Here is a tiny trained network, its code and every weight. The questions are about switching its units off for an input and a class, where a switched-off unit gives its printed mean instead of its output.

import numpy as np


def w(rows, s, z=0):
    codes = np.array(rows[::2]) - 128.0
    scale = np.full(codes.shape[1], s)
    scale[-1] = z or s
    return codes * scale


def norm(h):
    return h / np.sqrt((h * h).mean(-1, keepdims=True) + 1e-5)


def f(y):
    return y / 2 * (1 + np.tanh(0.7978845608 * (y + 0.044715 * y**3)))


def log_softmax(a):
    a = a - a.max(-1, keepdims=True)
    return a - np.log(np.exp(a).sum(-1, keepdims=True))


def net(x, mask):
    res = np.array(x, float).reshape(1, 7) / 4 @ E
    u = 0
    for l in range(2):
        y = f(norm(res) @ A[l][:, :-1].T + A[l][:, -1])
        res = res + np.where(mask[u : u + 8], y, B[l][:, -1]) @ B[l][:, :-1]
        u += 8
    return log_softmax(norm(res)[-1] @ U[:, :-1].T + U[:, -1])


A, B = {}, {}
E = w([
[114,163,90],'x0',
[148,45,210],'x1',
[146,220,149],'x2',
[22,165,234],'x3',
[188,9,138],'x4',
[97,155,236],'x5',
[3,50,47],'x6',
],0.0029)
A[0] = w([
[52,44,143,224],'L0N0',
[10,140,99,119],'L0N1',
[80,70,52,33],'L0N2',
[109,105,97,1],'L0N3',
[91,143,87,226],'L0N4',
[169,213,89,157],'L0N5',
[149,80,107,169],'L0N6',
[64,89,70,157],'L0N7',
],0.011,0.0022)
B[0] = w([
[158,222,202,254],'L0N0',
[203,83,166,224],'L0N1',
[254,211,99,193],'L0N2',
[190,167,99,122],'L0N3',
[221,240,185,183],'L0N4',
[25,149,150,206],'L0N5',
[102,79,116,172],'L0N6',
[242,168,132,206],'L0N7',
],0.006,0.0046)
A[1] = w([
[228,71,167,254],'L1N0',
[173,143,240,177],'L1N1',
[223,25,5,175],'L1N2',
[142,21,163,138],'L1N3',
[66,115,189,118],'L1N4',
[21,51,192,132],'L1N5',
[52,107,120,126],'L1N6',
[121,85,2,114],'L1N7',
],0.0065,0.0027)
B[1] = w([
[94,2,87,240],'L1N0',
[74,39,116,253],'L1N1',
[46,123,33,189],'L1N2',
[24,95,111,146],'L1N3',
[248,91,159,151],'L1N4',
[179,41,245,153],'L1N5',
[183,157,170,117],'L1N6',
[168,68,146,127],'L1N7',
],0.0034,0.0049)
U = w([
[198,173,86,209],'0',
[199,131,25,141],'1',
[84,110,144,58],'2',
[94,17,73,136],'3',
[121,108,155,198],'4',
[50,254,119,106],'5',
[150,84,152,112],'6',
[152,91,131,2],'7',
],0.013,0.0051)

Each question gives the input, the list of numbers given to net, and the class t.
The units are the neurons (one row each of A and B). Each row of codes is followed by its name. A weight is (code - 128) times the scale printed after its matrix; where a second scale follows, it is the last column's (A, B and U).
mask holds one flag per neuron, layer by layer. A switched-off neuron (its flag False) gives its mean, the last column of its row in B, instead of its output. The means were averaged over made-up inputs and are rounded, as every weight is.
A unit's drop is (log p(t) with every unit on - log p(t) with that unit switched off) / (log p(t) with every unit on - log p(t) with every unit switched off).
The circuit of an input: a set's keep is (log p(t) with only the set's units on - log p(t) with every unit switched off) / (log p(t) with every unit on - log p(t) with every unit switched off). Starting from the 12 units with the biggest drops (on a tie, the unit counted first), units are removed one at a time, each time the one whose removal leaves the highest keep (on an exact tie, the one counted first), for as long as the keep stays at least 0.8.
units of the circuit, in order: the units of the circuit, biggest drop first
unit that matters most: the unit with the biggest drop
k most important neurons: the k neurons with the biggest drops, biggest first
k most important neurons of layer l: the k neurons of layer l with the biggest drops, biggest first
drop when u is switched off: that unit's drop, to one decimal
input [-1,-6,-2,-6,-1,-6,-8], class 5: units of the circuit, in order : (L0N5, L0N1, L0N7)
input [-5,-4,4,-1,-1,5,-7], class 5: most important neuron : (L0N1)
input [8,2,-5,7,-4,-6,-5], class 6: units of the circuit, in order : (L0N0, L0N1)
input [2,7,8,-3,1,5,-4], class 3: 2 most important neurons : (L0N0, L0N4)
input [7,1,2,-6,-4,-8,-3], class 5: units of the circuit, in order : (L0N5, L0N1)
input [3,-8,7,-5,0,-6,-4], class 5: units of the circuit, in order : (L0N5, L0N2)
input [3,-8,-7,-3,4,-5,-7], class 3: 2 most important neurons : (L0N0, L1N2)
input [0,0,-3,6,4,-5,-3], class 3: 2 most important neurons of layer 0 : (L0N4, L0N5)
input [-2,-5,-6,-1,6,0,3], class 0: 2 most important neurons : (L0N2, L0N0)
input [6,7,7,-8,-4,3,1], class 5: 2 most important neurons of layer 0 : (L0N1, L0N6)
input [-2,1,-7,4,2,0,-6], class 3: 2 most important neurons of layer 0 : (L0N5, L0N4)
input [-8,0,-5,-5,1,7,0], class 3: 2 most important neurons of layer 0 : (L0N5, L0N4)
input [2,4,-1,-6,1,6,-1], class 3: 2 most important neurons of layer 0 : (L0N5, L0N0)
input [-8,-4,7,-3,-3,-4,-2], class 5: units of the circuit, in order : (L0N5)
input [-3,4,8,-8,-5,1,0], class 5: 2 most important neurons of layer 0 : (L0N1, L0N5)
input [6,-3,-7,-3,-3,5,-8], class 5: 2 most important neurons of layer 0 : (L0N1, L0N6)
input [1,-7,-7,-1,-4,-8,8], class 0: 3 most important neurons of layer 0 : (L0N4, L0N2, L0N7)
input [-7,-8,5,-8,0,-5,-7], class 5: drop when L0N2 is switched off : 0.2
input [-6,-2,-4,3,4,-3,4], class 1: drop when L0N2 is switched off : 0.2
input [8,-1,-6,8,-3,8,6], class 0: unit that matters most : L0N0
input [3,-7,8,-2,5,-4,-1], class 5: drop when L0N5 is switched off : 0.4
input [-4,6,3,1,5,-3,0], class 3: drop when L0N0 is switched off : -0.1
